(in the rows, 128 means zero)
Rows lie near named flat spaces through zero. A row that begins with a name and a colon came from that space; any other row is followed by the name of its block's space that it lies nearest.
clds: [131 182 158 115  50 112 112 124  92 110 113  77 135 148 122 132 149 164
 136  89]
zmjt: [122 103 129 147 132 156 143 133 157 132 106 135 128 100 140 151 145 147
 157 153]
zmjt: [159 162  77 113 118 146 137  93 127 102  62 140 112 134 122 115 153 108
 109 118]
zmjt: [131  87 173 119 147 151 126  86 135 166 163 169 140 114 135 100 138 139
  94  80]
mdnh: [131 105 135 146  98 146 109 133 137 150 148 121 137 146 130 127 123 152
 147 111]
zmjt: [141 131 145 185 145 149 144 132 135 174 171 143 178 155 117 109 102 122
 147 127]
ctzd: [111 133 180 143 104 118 138 101 120 102 152 163 153 122 143 107  93 136
 136  90]
clds: [130 133 148 109 132 135 144  90 105 105 125 146 142  95 143 112 150 128
 109 113]
ctzd: [135  85  88 205 178 178 181 146 171 168 123 185 166 104 105 160 122 125
 167 207]
zmjt: [131 154 144 125 117 120 120 116 113 147 145 125 136 154 108 115 137 125
 100  80]
ctzd: [118 134 123 120 150 101 119 161 152 159 120 105  94 159 103 151 107 112
 111 127]
mdnh: [104 167 113 112 116 125 152 152 117  66  60  97 111  45 144 177 234 163
 166 206]
ctzd: [136 150 176  90 113  99 119 120 101 104 127  98 125 117 156 106 108 140
 131 136]
mdnh: [107 112 151 101 144 101 129 142 136  99 119 117 102  98 155 140 102 128
 139 159]
zmjt: [102 101  88 172 131 139 145 153 154  91 122 151 134 117 138 157 100 116
 173 163]
clds: [187 188 128 100 200 151 155  87 134 143  66 125 122 110 151  72 173  90
 103 160]
ctzd: [103 140 204 134  52  95 117 146 109  79 144  92 146 118 168 132  77 179
 195 137]
clds: [146 119 105 110 134 112 101 128 121 129 148 145 115 146 128  93 107 116
 116 139]
mdnh: [100 125 139  75 187  71 134 150 130  97 119 107  82 109 142 146  81  85
 101 156]
mdnh: [117 119 121 130 137 158 139 106 127 115 123 125 136 110 142 137 165 118
 116  93]
zmjt: [167 128 112  74 145 114 107 128 115 150 110 106  98 130 123 110 134 128
 101 166]
ctzd: [147 165  83 135  84 138 115 106 136 108  86 143 113 168 114 109 138 119
 123  86]
clds: [147 172 119 145 143 123 168 142  88  94 119  98 174 107 140 130 112 112
 166 207]
mdnh: [126  86 168 136 148  98 124 154 157 157 159 137 121 154 134 124   9 123
 148 156]
mdnh: [148 100 120 156 119 160 127  99 146 195 147 191 144 157  81 116 135 143
  96  82]
clds: [148 181 127 134 128 133 110 110 117 171 145 162 136 139  94  80 227 142
  93  99]
mdnh: [110 116 166 191 159 147 134 152 147 136 191 111 175 143 174 106  81 106
 183 126]
zmjt: [ 93  56 101 125 142 136 141 123 137  47 131 149 122  87 181 148  67 100
 154 146]
zmjt: [132  77 113 136 150 144 128 123 158 157 135 179 118 122 117 127 116 131
 119 140]
mdnh: [156 105  97  91 119 164  91 113 151 156  89 114  83 124 135 118 202 151
 108 116]
clds: [135 171 156 111 135 120 122 136 100 115 133  60 139 125 161 111 149 121
 139 133]
mdnh: [122 125 112  56 184  99  87 135 135 125 127  94  61 131 150 106 153  87
  75 111]
ctzd: [146 212 149 142 138 128  88  93 130 155 165 162 132 176 130  22 202 105
  92  36]
ctzd: [103 102 100 175  91 145 105 141 125 111 183 131 155 163 133 129 109 122
 153  81]
clds: [188 111  80  63 112 149  85 118 137 190  71 103  69 143  99 125 195 160
  83 140]
clds: [119 161 163 130 140 134 140 115 129 115 119 117 135 108 152 115 164 126
 132 111]
clds: [162 163 130 101 174 152 153 110 124 121  73 101 126  81 162 110 188 119
 131 182]
clds: [ 99 109 162 110  88 113 112 129 108  94 150  92 128 127 152 144 100 142
 135  89]
zmjt: [ 83 140 159 110 110  91 111 176 100  82 152  52 122 103 161 159 143 144
 161 147]
ctzd: [129 126  84 182 112 148  95 154 151 134 162 146 137 164 133  98 142 126
 168 128]
zmjt: [103 102  88 140  93 121 130 172 188 156  60 132  70 143  68 219 126 161
 135 143]
mdnh: [159 167 107 173 114 142 132 144 124 159 129 124 160 160 104 114 138 136
 156 156]
mdnh: [108 141 120  96  57  97 109 165  99  82  96  67 103 108 126 181 153 176
 158 163]
ctzd: [137 150 140  95 137  99 120 157 137 145  93  84  91 127 123 144 131 139
 129 170]
ctzd: [102 121 131 185 124 137 155 135 162 145 131 166 144 146  98 159 100 125
 139 101]
ctzd: [129 190 161 153 121  84 112 126 169 139 123 174 104 192 115  73  71 108
 127  83]
zmjt: [100  84 175 122 143 142 128 118 126 111 166 127 142  80 176 124 142 142
 141 119]
clds: [146 166 118 152 154 138 182 128 132  98  73 130 150  98 141 136 116 112
 167 201]
[144 215 104 153  97 111 129 130 127 144  97 147 127 171  71 116 167 130
 116 110] : zmjt
[137 112 130 138 163 151 141 119 155 146 117 144 127 117 140 120 129 118
 130 139] : mdnh
[140 149 143 134 195 117 141 142 158 185 126 144 117 133 108 114 135 109
 109 157] : ctzd
[121 120 130 164 118 145 140 135 134 147 141 136 153 133 113 146 129 140
 143 123] : mdnh
[122 101 152 158 144 130 136 140 137 151 168 144 153 131 130 126  86 130
 147 143] : zmjt
[ 96  77  68 106 127 110 113 152 144  81 112 140  79 114 129 168 107 115
 127 149] : zmjt
[161 163 115 124 117 109 123 121 145 184  95 174 104 163  62 115 139 143
  93 129] : zmjt
[ 91 138 167 195 103 133 117 125 101 121 238 151 199 153 137  92 127 127
 146  51] : mdnh
[126  90 166 147 147 131 125 121 155 152 164 167 136 134 144 100  75 128
 138 122] : mdnh
[123 134 184  84 133 125 132  93  93 116 139 122 137  77 150 113 182 149
 100 109] : ctzd
[104  98 129 132 131 121 113 158 121 126 170 105 132 124 138 145 123 132
 142 137] : clds
[134 190 113 114  95  89 110 160 147 141  69  65  79 201  92 156  94 115
 118  99] : ctzd
[164 153 117 118 156 119 126 112 126 142 124 146 125 155 123  81 100  96
 107 134] : mdnh
[153 131 141 111 101 155 116  69 129 106 106 197 124  82 155  67 202 168
 128 123] : mdnh
[ 84  95 220 132 135 105 147 144 100 125 198  99 170  96 152 155  78 146
 145 127] : ctzd
[100 160 177 129 124 130 155 107  90  62 140 128 167  55 174 118 188 144
 153 136] : clds

Each name stands for a flat space through zero: a line, a plane or more. A row that begins with a name and a colon came from that space; any other row is followed by the name of the space it lies nearest, among the names in its block.
zz_dp: [127 131 132 142 140 179 140 146 120 140 185 148 158 131 165 105 121 112
 129 161]
zz_dp: [ 77 219 170 151 152 111 169 125 141 160 104 217 166 182 138 197 162  79
 117 146]
fj_lz: [ 80 126 101 113  93 105 156  94  92  99  89 156  91 109  85 174 145 140
 143  73]
zz_dp: [122 101  92 172 131 141 157 144 144 147  79  85  87 126  76  93 109 137
 105 185]
zz_dp: [ 92 188 166 183 146 129 154 145 131 163 120 175 154 196 106 146 137 128
 120 167]
zz_dp: [146 141 142 142 120  91 108 138 175 153  98 123 140 156 123 136 130 125
 102 161]
zz_dp: [108 124 124 129 138 151 152 117 119 126  91 133 118 109 126 108 138 100
 152 153]
lh_gm: [102 130 169 100 100 133 107 107  87 114 133 169 156 148 146 110 167 109
 207 143]
zq_gh: [103 180 147 156  86 121 144 118 118 118  76 172 116 107 135 103 132 161
 148 137]
zq_gh: [159  98 127 131 113 103 101 109 136 116 109  97 117 106 143 114 109 151
 107 130]
zq_gh: [ 95 166 135 136 164 137 168 113 112 116  58 136  98 105  94 127 137 127
 155  94]
zz_dp: [164  94 127 106 133 155  96 140 135 118 140  85 130  99 139  66 120 136
 161 129]
lh_gm: [118 104 144 178 138 158 141 104 116 137 128 147 156 132 154 113 108 125
 106 177]
zq_gh: [120 203 165 146  92  80 137  96 171 129  12 186 130  90 175 128 145 118
 122 157]
fj_lz: [148  69  95  91 156 153 125 132 117 122 165  78 116 112 135 119 125  90
 131 135]
zz_dp: [ 78 164 159 176  90 144 157 115 122 146  73 199 149 144 139 100 149 113
 156 212]
fj_lz: [144  68  95 124 116  84 119 108 151 129  58  67  85 118  92 130 123 118
 101 159]
lh_gm: [ 94 116 126 145 148 178 159  88  89  98 114 160 133  81 116 129 114 156
 146  55]
zq_gh: [129 132 101 139 104  89 148 125 159 145  91 129 106 124 141 159 128  99
  73 181]
fj_lz: [129 126 118 141 120 117 130 131 160 142 103 130 130 131 111 137 126 129
 107 136]
zz_dp: [103 126 102 170 105 176 166 144  94 133 199 161 132 132 141 125 104 150
  99 153]
lh_gm: [103 139 136 118 117  83 143  85 129 125  59 157 120 125 139 173 154  85
 123 144]
zq_gh: [ 83 187 156 132  97 140 147 127 102 121 106 192 135 131 129 111 157 132
 187 132]
lh_gm: [111 152 133 119 128 126 138 139 129 141 152 159 146 157 134 158 147 101
 130 136]
zq_gh: [ 99 194 141 132  81 100 135 138 153 136  86 187 134 141 107 146 157 141
 147 118]
zq_gh: [113 110 137 119 106 142 111 123  91 113 175 146 146 147 114 129 134 154
 162  95]
fj_lz: [195 111 138  71 132  83  50 159 163 119 124  40 109 134  96  90 132 159
 164  85]
zz_dp: [107 131 115 103  82  93 138  89 131 106  47 152 101  83 130 142 152 112
 147 120]
lh_gm: [144 123 116 109 129 119 116 135 174 138 116 124 140 118 125 142 135 112
 116 112]
zq_gh: [123 128 138  97 135 123 109 134 127 124 132 125 136 146  96 136 150 127
 168  87]
fj_lz: [155  93  93 102 125 149 120 130 118 103 169  96 111  77 145 113 106 148
 121  83]
lh_gm: [159 110 114  64 123  91  86 134 118  94 126  65  84 108  90 123 134 160
 165  46]
fj_lz: [122 175 158 126 139 121 125 132 153 133  82 149 140 129 118 120 146 127
 157 110]
fj_lz: [103 230 117 179  77  89 181 141 165 140  37 177  84  97 131 132 125 154
  85 162]
fj_lz: [ 85 163  97 128  95 134 172 130 105 117 143 179 109 113 118 167 136 137
 122  93]
lh_gm: [197  97  91  47  61  94  63 147 201 106  80  68  98  44 139  63 140 137
 166 107]
lh_gm: [ 99 128 112  83  95 121 146  88 122 109 112 188 139  88 169 174 161  75
 142 108]
fj_lz: [141 119 107 107 141 171 129 143 140 121 177 131 146  93 142 123 118 131
 129  77]
zq_gh: [135 124 114 159 120 176 133 170 103 129 188 105 115 131 115  69  98 180
 134 143]
lh_gm: [127 115 162 184 134 152 124 113 146 148  83 140 161 136 137  81 116 132
 129 192]
zq_gh: [105 146 130 116 145 130 143 129 137 140 138 162 151 152 118 175 150  95
 129 109]
zz_dp: [153 101  86 124  95 117 120 139 144 123 154 104 109 104 132 134 106 152
  86 118]
fj_lz: [149 182 120 126 123  90 126 157 228 151  17 113 107 101  91 113 140 128
 120 124]
[124 119 125 141 163 125 141 130 118 146 185 131 146 174 132 186 119 107
  78 132] : lh_gm
[140  87 122 105 149 115 115 106 122 120 124  98 123 125 128 145 129 107
 123 116] : zq_gh
[ 82 186 139 130 129 100 164 116 155 139  14 167 111 129  86 152 168  95
 154 133] : fj_lz
[115 124 132 160 153 120 150 108 100 127 121 122 114 142 122 152 111 134
  95 136] : lh_gm
[139 134  87  47 117  64 131  93 148  99 124 143 109  75 166 235 147  84
  86  35] : zz_dp
[147 133 107 152 109 134 140 131 137 122 130 122 109  83 162 107  96 155
  86 139] : fj_lz
[111 161 124 168 109 157 154 152 130 146 174 175 150 141 147 130 116 142
 101 154] : zq_gh
[103 156 160 137 122 123 128 118 112 123  86 150 128 142 105 114 146 141
 172 124] : zz_dp
[114  97 116 136 188 146 151 121  82 120 141  85 100 145  84 142 114 129
 125 104] : zz_dp
[ 84 161 157 188 184 113 173 108  87 142 108 144 119 190  93 183 120 130
  92 138] : lh_gm
[169 111 104  68 121  81  86 159 155 121 113  49  83 127  82 116 140 136
 151  99] : fj_lz
[138 105 180 138 123 125  84 131 102 144 166 120 165 199 146  93 138 120
 161 206] : lh_gm
[ 89 181 110 129 149 120 180 124 129 124  94 162 105 115  96 188 138 121
 112  67] : lh_gm
[108 176 130 167  97  67 145  91 180 131  43 189 133 112 111 207 122 163
  60  71] : zq_gh
[199  79  87  27  71 114  53 170 124  91 214  49  95  87 147  75 130 156
 175  84] : lh_gm
[114 151 113 122 104 121 150 115 115 103  73 132  84  76 123 110 130 146
 147 108] : lh_gm
[146 112 111  70 135 112 102 146 121 119 198 104 128 146 118 167 139 121
 134  69] : lh_gm
[ 84 152 152 165 173 125 166  99 127 147  94 177 155 166 109 193 138  99
 102 123] : lh_gm

Rows lie near named flat spaces through zero. A row that begins with a name and a colon came from that space; any other row is followed by the name of its block's space that it lies nearest.
pg-ph: [113 167 111 159 208 119 181 147 119 107  94  85  84 195  86 104 156 158
 115  99]
pg-ph: [162  45 171 143 133 145 118 142 140 108 202  96 159 149  88 115  54  75
  80 112]
sm-qg: [140 188  62  68 115 120  72 124 155 100 115  72 135 154 134 102 125 124
 182 178]
pg-ph: [164 198  98  80  81 136  64 147 136 140 103 174 113 103 185 108 160 123
 201 177]
mm-zj: [101 151 142 115 205 130 174  94  82  96  84 108  43 142 210 122 164 126
  89 132]
sm-qg: [102  99 114 114 127 164 102 123 103 167 150 144 114  90 119 135 143 136
 141 139]
mm-zj: [156 135  87  95  81 110  52 216 131 146 126 169 184 138 104 163  98 112
 194 142]
mm-zj: [158 150 156 130 141 135 162 110 138  94 135 143  87 140 167  96 162 124
 108 147]
cp-bf: [148 136 142 126 139 130 159 131 127 103 133 101 114 164 144 125 145 109
 102 150]
cp-bf: [131 133 142 124 159 123 221  96 131  51 161  81  99 208 137 120 159 130
  41 153]
pg-ph: [140 150 132 121 110 156  76 145 101 176 106 164 101  85 170 114 133 112
 165 126]
mm-zj: [117 166 122 107  82 130 120  77 132 123 123 163 116  94 181 114 140 149
 125 135]
sm-qg: [104 128 161 111 166 118 161  59 118  76 122 207  60  85 219 108 148 158
  91 116]
sm-qg: [126 130 118 120 152 135 147 126 138 115 142 164 101 124 116 119 179 159
 144 152]
cp-bf: [142 164 123 108  98 137 111 124 122 147 105 131 118 109 175 130 159 115
 155 164]
sm-qg: [104  87  87  41 134  86 150 117 137  52 156 123 160 154 154 205 148 128
 117 215]
cp-bf: [156  90 198 189 164 162 107 176  90 226  79 152  97  56 151 134 146  79
 173 105]
pg-ph: [153  52 182 181 132 146 139 147 147 164 167 156 152  91  74 130 123 114
 130 112]
cp-bf: [116 123 134 136 163 114 195  99 140  58 163 117 110 185 107 110 126 155
  58 110]
cp-bf: [109 166 106  80  95 146  63  74 122 125 130 196  89  64 197  84 117 154
 151 123]
mm-zj: [137 165 117  75  96 128 120 102 127  84 143 176 102 128 200 116 145 134
 116 162]
pg-ph: [134  97 133 100 127 103 144 114 150  72 161 148 147 138 140 146 117 126
 105 151]
pg-ph: [101 119 144 171  91 141 151  90 126 175 128 109 149  98 105 133 128 143
 104  98]
sm-qg: [106 106 106 151 124 106 105 180 122 193  85 124 183 104  73 188 124 135
 187 115]
cp-bf: [129 115 159 162 126 123 151 173  97 172  97 188 127 107 140 172 156 127
 133 110]
mm-zj: [134 163 149 150 120 148 159  88 133 115 141 145  88 131 144  76 146 149
  92 107]
mm-zj: [107 165  82  94 100 129  85 147  98 124 129 156 125 150 138 127  97 144
 125 105]
cp-bf: [143 115 133 121 115 107  91 141 145 116 129 147 158 117 131 129  78 113
 143 112]
cp-bf: [118 137 120 122 101 111 112 120 136 134 115 162 146 101 139 139 121 144
 147 120]
pg-ph: [ 77 106 141 167 142 169 150  65 106 168 144  96 100  96 101  99 125 155
  85  82]
mm-zj: [ 96 150 131 109 118 133 123  57 110 111 119 127  96 103 194 104 107 137
  91 107]
mm-zj: [ 99 104 136 166 193 166 132 177  64 178 123 170  70 126  95 123 139 147
 118  69]
sm-qg: [149 161 100  76  81 121 111 161 122 121 125 167 137 138 170 162 168 121
 157 191]
cp-bf: [113 126 134 149 133 126 152 105 136 145 112 114 130 108 118 134 151 143
 132 128]
sm-qg: [120 123 126 151 133 145 100 158 112 189 107 164 122  87 105 132 141 141
 173 107]
sm-qg: [149 141 152 118 115 123 174  82 143  56 163  90 120 180 164 102 111 109
  49 138]
pg-ph: [106 100 115 124 146 121 145 109 144 118 143 111 141 124  95 141 138 147
 129 141]
cp-bf: [169 138 127 119 125  81 141 149 173  51 144 101 170 201 109 122  81 110
 108 129]
sm-qg: [133 106 136 138 185 111 107 141 139 111 114 118 123 128 112 110  86 118
 146  97]
pg-ph: [145 120 150 130 107 125 118 143 118 131 129 146 138 126 153 138 105 103
 116 119]
sm-qg: [166 189 111  64 126 104 104 139 141  64 109 183  95 142 213 112 151 123
 160 177]
mm-zj: [126  95 132 146 128 149  86 194  99 206 118 216 128  69 104 157 148 136
 189 114]
pg-ph: [ 87 100 101 109 146 124 133  94 137 127 136 114 136 103 106 147 145 156
 140 149]
mm-zj: [169 119 164 138 117 134 108 150 141 153 119 190 123  77 156 126 151 110
 173 146]
[125 123 111 141 143 117 143 153 144 138 122 128 145 136  77 145 156 150
 158 138] : sm-qg
[117 118 115 137 124 128 116 157 120 165 116 142 145 113  99 153 138 138
 158 125] : mm-zj
[ 90 110 132 111 109 138 108  93  96 155 120 157 119  71 177 150 121 131
 121 121] : pg-ph
[134 166 147 111 121 126 120 131  80 104 105 160  86 147 220 119  98 105
  82  96] : pg-ph
[161 125 142 124 129 113 140 147 150  91 145 155 134 149 131 125 129 120
 124 141] : pg-ph
[117 108 127 128 153 140 128 116 126 125 144 117 115 125 113 117 124 132
 120 124] : pg-ph
[124 144 116 100  92 130 158 100 131 103 151 119 132 148 150 141 159 135
  98 170] : sm-qg
[139 249  74  84 102 126 136  86 145  49 130  59  96 222 158  56 126 144
  90 143] : pg-ph
[104  67 157 144 150 111 206 101 124  94 156  95 147 156 115 171 126 124
  52 129] : cp-bf
[170 167 112  88 103 125 140 144 137  91 133  61 138 194 157 136 151  85
 119 201] : cp-bf
[109  90 116 117 162 115 123 143 126 134 120 135 137 109 112 164 138 134
 157 144] : pg-ph
[125  70 138 132 147 129 127 122 137 114 163  85 153 138  93 133  85 107
 104 122] : mm-zj
[167 173 134 116 121 137 138 103 152  72 153  90 105 179 150  67 117 111
  93 139] : sm-qg
[131 110 158 130 106 131  90  89 135 144 121 144 134  64 172 114  89 108
 136 111] : mm-zj
[116 179  95  94 115 115 106 132 116 138  80 161 113 107 176 144 165 146
 175 154] : pg-ph
[ 85 102 106 144 190 124 138 144 116 169  91 120 120 100  82 161 169 159
 175 128] : pg-ph
[149 146 135 134 116 107 123 146 142 121 110 152 140 130 138 129 121 125
 144 121] : cp-bf
[117 111 131 127 106 141  98 125 112 168 123 132 139  89 139 142 116 116
 142 125] : pg-ph
[165 140 165 177 101 138 100 167 115 170 109 108 145 137 124 107  70  83
 120  71] : sm-qg
